Here is a tiny trained network, its code and every weight. The questions are about switching its units off for an input and a class, where a switched-off unit gives its printed mean instead of its output.

import numpy as np


def w(rows, s, z=0):
    codes = np.array(rows[::2]) - 128.0
    scale = np.full(codes.shape[1], s)
    scale[-1] = z or s
    return codes * scale


def f(y):
    return y / 2 * (1 + np.tanh(0.7978845608 * (y + 0.044715 * y**3)))


def log_softmax(a):
    a = a - a.max(-1, keepdims=True)
    return a - np.log(np.exp(a).sum(-1, keepdims=True))


def net(x, mask):
    res = np.array(x, float).reshape(1, 7) / 4 @ E
    y = f(res @ A[0][:, :-1].T + A[0][:, -1])
    res = res + np.where(mask, y, B[0][:, -1]) @ B[0][:, :-1]
    return log_softmax(res[-1] @ U[:, :-1].T + U[:, -1])


A, B = {}, {}
E = w([
[127,136,134,135,124],'x0',
[128,134,136,133,124],'x1',
[158,54,167,88,6],'x2',
[128,137,136,134,125],'x3',
[26,38,125,182,61],'x4',
[165,36,251,176,215],'x5',
[129,146,141,144,116],'x6',
],0.013)
A[0] = w([
[67,71,103,132,88,95],'N1',
[151,45,203,159,165,120],'N2',
[130,168,55,109,133,39],'N3',
[61,177,83,216,182,132],'N4',
[137,136,127,143,193,149],'N5',
[192,126,176,65,78,134],'N6',
[161,119,187,123,183,115],'N7',
[162,92,157,180,217,129],'N8',
[114,118,107,146,38,99],'N9',
[149,64,180,173,142,9],'N10',
[123,119,120,122,69,125],'N11',
[11,73,104,214,138,124],'N12',
],0.012,0.014)
B[0] = w([
[119,116,204,165,107,199],'N1',
[192,210,117,95,210,255],'N2',
[192,138,144,145,201,171],'N3',
[168,164,91,97,119,229],'N4',
[183,82,171,144,70,195],'N5',
[143,173,66,60,171,214],'N6',
[112,71,162,168,99,202],'N7',
[118,48,181,175,119,237],'N8',
[89,96,139,142,79,205],'N9',
[43,193,58,10,63,175],'N10',
[89,103,135,137,113,184],'N11',
[139,188,90,73,179,254],'N12',
],0.011,0.014)
U = w([
[246,198,123,103,173,217],'0',
[169,213,90,43,120,159],'1',
[154,55,189,202,85,2],'2',
],0.011,0.0035)

Each question gives the input, the list of numbers given to net, and the class t.
The units are the neurons (one row each of A and B). Each row of codes is followed by its name. A weight is (code - 128) times the scale printed after its matrix; where a second scale follows, it is the last column's (A, B and U).
mask holds one flag per neuron, in row order. A switched-off neuron (its flag False) gives its mean, the last column of its row in B, instead of its output. The means were averaged over made-up inputs and are rounded, as every weight is.
A unit's drop is (log p(t) with every unit on - log p(t) with that unit switched off) / (log p(t) with every unit on - log p(t) with every unit switched off).
The circuit of an input: a set's keep is (log p(t) with only the set's units on - log p(t) with every unit switched off) / (log p(t) with every unit on - log p(t) with every unit switched off). Starting from all 12 units, units are removed one at a time, each time the one whose removal leaves the highest keep (on an exact tie, the one counted first), for as long as the keep stays at least 0.8.
units of the circuit, in order: the units of the circuit, biggest drop first
most important unit: the unit with the biggest drop
top k neurons: the k neurons with the biggest drops, biggest first
drop of u: that unit's drop, to one decimal
input [4,3,6,2,3,1,4], class 1: units of the circuit, in order -> N8
input [8,6,-2,-1,-1,-6,3], class 0: top 3 neurons -> N3, N10, N6
input [4,0,3,-6,3,5,0], class 1: top 3 neurons -> N10, N3, N5
input [-2,-7,1,-7,5,3,-1], class 1: top 2 neurons -> N10, N3
input [-7,-7,0,-2,0,-7,0], class 0: top 3 neurons -> N3, N10, N6
input [3,-1,0,-7,-8,2,2], class 2: units of the circuit, in order -> N2, N12, N7
input [8,-1,-4,2,8,5,-2], class 0: top 2 neurons -> N2, N8
input [0,-7,-1,-2,-4,-8,0], class 0: top 2 neurons -> N3, N10
input [4,-8,-6,-1,-1,7,8], class 2: top 2 neurons -> N8, N7
input [2,8,-3,-2,5,7,4], class 0: top 2 neurons -> N2, N8
input [7,7,1,-8,4,-3,2], class 2: top 2 neurons -> N2, N6
input [8,8,-6,-7,0,-8,4], class 0: top 2 neurons -> N3, N10
input [0,3,3,5,3,5,-2], class 1: top 3 neurons -> N10, N3, N5
input [3,-1,-5,-6,-7,-7,0], class 0: most important unit -> N3
input [7,-3,-3,7,8,8,5], class 0: top 2 neurons -> N2, N8
input [6,-6,4,-4,7,8,-7], class 1: drop of N10 -> 0.8
input [5,-1,3,3,5,5,3], class 1: drop of N10 -> 0.7
input [3,4,3,-2,5,7,-5], class 1: drop of N10 -> 1.1
